Below is a small trained network, with its code and all its weights. Each question gives an input and a class and asks what happens when units are switched off, that is, made to give their printed mean instead of their output.

import numpy as np


def w(rows, s, z=0):
    codes = np.array(rows[::2]) - 128.0
    scale = np.full(codes.shape[1], s)
    scale[-1] = z or s
    return codes * scale


def f(y):
    return y / 2 * (1 + np.tanh(0.7978845608 * (y + 0.044715 * y**3)))


def log_softmax(a):
    a = a - a.max(-1, keepdims=True)
    return a - np.log(np.exp(a).sum(-1, keepdims=True))


def net(x, mask):
    res = np.array(x, float).reshape(1, 8) / 4 @ E
    y = f(res @ A[0][:, :-1].T + A[0][:, -1])
    res = res + np.where(mask, y, B[0][:, -1]) @ B[0][:, :-1]
    return log_softmax(res[-1] @ U[:, :-1].T + U[:, -1])


A, B = {}, {}
E = w([
[198,37,30],'x0',
[129,131,126],'x1',
[130,130,131],'x2',
[130,127,127],'x3',
[128,126,127],'x4',
[128,130,128],'x5',
[2,123,24],'x6',
[186,236,48],'x7',
],0.0072)
A[0] = w([
[242,139,214,85],'n1',
[84,21,197,119],'n2',
[88,26,193,105],'n3',
[102,15,212,103],'n4',
[240,118,202,116],'n5',
[211,249,60,92],'n6',
[88,32,189,103],'n7',
[174,37,25,113],'n8',
[89,32,183,115],'n9',
[210,21,57,104],'n10',
[208,40,49,122],'n11',
[131,133,94,243],'n12',
[254,105,223,100],'n13',
[207,92,131,91],'n14',
[236,129,199,84],'n15',
[181,39,58,88],'n16',
],0.0057,0.011)
B[0] = w([
[3,141,69,148],'n1',
[211,208,61,158],'n2',
[164,179,86,148],'n3',
[164,187,80,153],'n4',
[38,61,69,159],'n5',
[176,174,74,152],'n6',
[187,237,46,144],'n7',
[72,170,187,163],'n8',
[166,163,79,149],'n9',
[93,235,197,159],'n10',
[97,167,194,166],'n11',
[179,18,170,255],'n12',
[62,81,86,161],'n13',
[76,154,132,127],'n14',
[46,139,61,141],'n15',
[56,250,176,141],'n16',
],0.0077,0.009)
U = w([
[145,93,133,254],'0',
[27,81,37,67],'1',
[219,195,50,48],'2',
[86,197,248,46],'3',
[162,78,143,168],'4',
[157,74,151,155],'5',
[162,72,148,127],'6',
],0.014,0.0077)

Each question gives the input, the list of numbers given to net, and the class t.
The units are the neurons (one row each of A and B). Each row of codes is followed by its name. A weight is (code - 128) times the scale printed after its matrix; where a second scale follows, it is the last column's (A, B and U).
mask holds one flag per neuron, in row order. A switched-off neuron (its flag False) gives its mean, the last column of its row in B, instead of its output. The means were averaged over made-up inputs and are rounded, as every weight is.
A unit's drop is (log p(t) with every unit on - log p(t) with that unit switched off) / (log p(t) with every unit on - log p(t) with every unit switched off).
The circuit of an input: a set's keep is (log p(t) with only the set's units on - log p(t) with every unit switched off) / (log p(t) with every unit on - log p(t) with every unit switched off). Starting from the 12 units with the biggest drops (on a tie, the unit counted first), units are removed one at a time, each time the one whose removal leaves the highest keep (on an exact tie, the one counted first), for as long as the keep stays at least 0.8.
units of the circuit, in order: the units of the circuit, biggest drop first
unit that matters most: the unit with the biggest drop
top k neurons: the k neurons with the biggest drops, biggest first
drop when u is switched off: that unit's drop, to one decimal
input [-8,2,0,5,8,-8,-3,3], class 0: units of the circuit, in order	(n10 n11)
input [3,4,0,-1,-4,-1,-7,-7], class 1: top 2 neurons	(n5 n13)
input [2,-7,5,6,-4,-4,-6,-8], class 2: units of the circuit, in order	(n2 n7 n4)
input [-1,6,7,8,5,5,6,-1], class 4: units of the circuit, in order	(n5 n1 n13 n15)
input [4,-3,-5,2,-4,6,-7,-8], class 2: top 3 neurons	(n2 n7 n4)
input [7,-6,8,-3,-7,8,6,2], class 0: unit that matters most	n12
input [3,-3,-4,-3,-7,4,-7,-6], class 1: units of the circuit, in order	(n5 n13 n1)
input [5,2,-6,-2,-1,2,5,-8], class 2: top 2 neurons	(n2 n7)
input [-1,0,-6,0,8,-3,4,0], class 5: drop when n1 is switched off	0.1
input [8,-4,-6,-7,-7,4,3,3], class 3: drop when n13 is switched off	0.0
input [-6,-3,3,-7,1,7,1,-5], class 0: drop when n10 is switched off	0.3
